Below is a small trained network, with its code and all its weights. Each question gives an input and a class and asks what happens when units are switched off, that is, made to give their printed mean instead of their output.

import numpy as np


def w(rows, s, z=0):
    codes = np.array(rows[::2]) - 128.0
    scale = np.full(codes.shape[1], s)
    scale[-1] = z or s
    return codes * scale


def f(y):
    return np.maximum(y, 0)


def log_softmax(a):
    a = a - a.max(-1, keepdims=True)
    return a - np.log(np.exp(a).sum(-1, keepdims=True))


def net(x, mask):
    res = np.array(x, float).reshape(1, 4) / 4 @ E
    y = f(res @ A[0][:, :-1].T + A[0][:, -1])
    res = res + np.where(mask, y, B[0][:, -1]) @ B[0][:, :-1]
    return log_softmax(res[-1] @ U[:, :-1].T + U[:, -1])


A, B = {}, {}
E = w([
[1,180,71],'x0',
[127,130,130],'x1',
[79,148,251],'x2',
[59,1,108],'x3',
],0.0048)
A[0] = w([
[31,188,77,19],'neuron 0',
[167,211,134,50],'neuron 1',
[162,107,140,92],'neuron 2',
[94,129,205,59],'neuron 3',
[184,117,4,16],'neuron 4',
[122,142,183,93],'neuron 5',
[115,112,134,182],'neuron 6',
[63,18,123,33],'neuron 7',
[130,136,134,74],'neuron 8',
[96,94,127,106],'neuron 9',
[239,61,175,2],'neuron 10',
[163,213,126,54],'neuron 11',
[143,241,136,57],'neuron 12',
[225,62,140,50],'neuron 13',
[184,96,151,60],'neuron 14',
[127,131,136,94],'neuron 15',
[159,195,133,70],'neuron 16',
[109,134,237,50],'neuron 17',
[113,131,138,55],'neuron 18',
[152,183,130,79],'neuron 19',
[77,5,133,17],'neuron 20',
[119,119,132,159],'neuron 21',
[70,123,237,32],'neuron 22',
[120,137,127,74],'neuron 23',
[132,131,123,59],'neuron 24',
[164,124,57,63],'neuron 25',
[66,167,95,56],'neuron 26',
[78,134,217,49],'neuron 27',
[28,193,73,11],'neuron 28',
[176,125,30,39],'neuron 29',
[93,118,154,86],'neuron 30',
[157,187,131,70],'neuron 31',
[186,110,180,83],'neuron 32',
[141,143,135,119],'neuron 33',
],0.012,0.0069)
B[0] = w([
[70,101,250,217],'neuron 0',
[168,44,119,192],'neuron 1',
[112,122,156,155],'neuron 2',
[68,112,91,176],'neuron 3',
[6,100,44,215],'neuron 4',
[97,154,101,175],'neuron 5',
[172,161,146,255],'neuron 6',
[211,36,86,218],'neuron 7',
[113,84,129,128],'neuron 8',
[166,124,111,172],'neuron 9',
[62,77,229,212],'neuron 10',
[162,45,106,193],'neuron 11',
[210,54,92,230],'neuron 12',
[92,113,221,222],'neuron 13',
[109,102,172,167],'neuron 14',
[147,131,125,128],'neuron 15',
[158,70,121,184],'neuron 16',
[54,124,72,204],'neuron 17',
[138,116,104,128],'neuron 18',
[146,83,121,171],'neuron 19',
[218,16,102,206],'neuron 20',
[153,145,137,201],'neuron 21',
[27,113,64,201],'neuron 22',
[151,129,118,128],'neuron 23',
[105,100,137,128],'neuron 24',
[65,114,86,178],'neuron 25',
[100,102,212,183],'neuron 26',
[47,107,86,192],'neuron 27',
[67,98,255,219],'neuron 28',
[42,123,70,196],'neuron 29',
[126,105,106,148],'neuron 30',
[150,68,111,172],'neuron 31',
[119,118,203,199],'neuron 32',
[147,120,125,151],'neuron 33',
],0.036,0.0029)
U = w([
[115,110,125,248],'0',
[99,98,163,95],'1',
[140,76,106,88],'2',
[77,114,88,115],'3',
[197,255,124,168],'4',
[148,211,96,49],'5',
],0.0094,0.018)

Each question gives the input, the list of numbers given to net, and the class t.
The units are the neurons (one row each of A and B). Each row of codes is followed by its name. A weight is (code - 128) times the scale printed after its matrix; where a second scale follows, it is the last column's (A, B and U).
mask holds one flag per neuron, in row order. A switched-off neuron (its flag False) gives its mean, the last column of its row in B, instead of its output. The means were averaged over made-up inputs and are rounded, as every weight is.
A unit's drop is (log p(t) with every unit on - log p(t) with that unit switched off) / (log p(t) with every unit on - log p(t) with every unit switched off).
The circuit of an input: a set's keep is (log p(t) with only the set's units on - log p(t) with every unit switched off) / (log p(t) with every unit on - log p(t) with every unit switched off). Starting from the 12 units with the biggest drops (on a tie, the unit counted first), units are removed one at a time, each time the one whose removal leaves the highest keep (on an exact tie, the one counted first), for as long as the keep stays at least 0.8.
units of the circuit, in order: the units of the circuit, biggest drop first
most important unit: the unit with the biggest drop
top k neurons: the k neurons with the biggest drops, biggest first
drop when u is switched off: that unit's drop, to one decimal
input [-8,1,4,-7], class 1: top 3 neurons => [neuron 10; neuron 32; neuron 13]
input [-4,-1,-6,-2], class 3: units of the circuit, in order => [neuron 4; neuron 29]
input [-7,-5,8,-8], class 2: units of the circuit, in order => [neuron 12; neuron 1]
input [-5,4,-2,2], class 1: units of the circuit, in order => [neuron 13; neuron 10]
input [4,-2,-2,-5], class 2: most important unit => neuron 12
input [-1,3,4,7], class 2: units of the circuit, in order => [neuron 20; neuron 7]
input [-5,4,7,-4], class 3: top 2 neurons => [neuron 17; neuron 22]
input [-2,-3,0,5], class 2: units of the circuit, in order => [neuron 20; neuron 7]
input [7,0,-5,-3], class 1: units of the circuit, in order => [neuron 28; neuron 0]
input [6,4,1,-5], class 1: top 3 neurons => [neuron 28; neuron 0; neuron 26]
input [4,-3,-7,5], class 3: top 2 neurons => [neuron 4; neuron 29]
input [3,-7,7,8], class 2: top 2 neurons => [neuron 20; neuron 7]
input [-7,-3,-6,2], class 1: top 2 neurons => [neuron 13; neuron 10]
input [-5,-3,-8,4], class 3: top 2 neurons => [neuron 4; neuron 29]
input [4,-4,-5,8], class 2: units of the circuit, in order => [neuron 7]
input [-8,2,-3,7], class 1: top 2 neurons => [neuron 10; neuron 13]
input [6,-3,-6,2], class 1: top 3 neurons => [neuron 28; neuron 0; neuron 26]
input [-8,-7,-1,5], class 1: top 2 neurons => [neuron 10; neuron 13]
input [7,1,-2,4], class 1: top 2 neurons => [neuron 28; neuron 0]
input [6,-7,6,-8], class 2: units of the circuit, in order => [neuron 12]
input [2,4,-2,7], class 2: drop when neuron 7 is switched off => 0.2
input [-1,-2,-8,-5], class 3: drop when neuron 4 is switched off => 0.2
input [8,4,6,0], class 1: drop when neuron 0 is switched off => 0.3
input [3,-5,-7,-6], class 3: drop when neuron 12 is switched off => -0.1
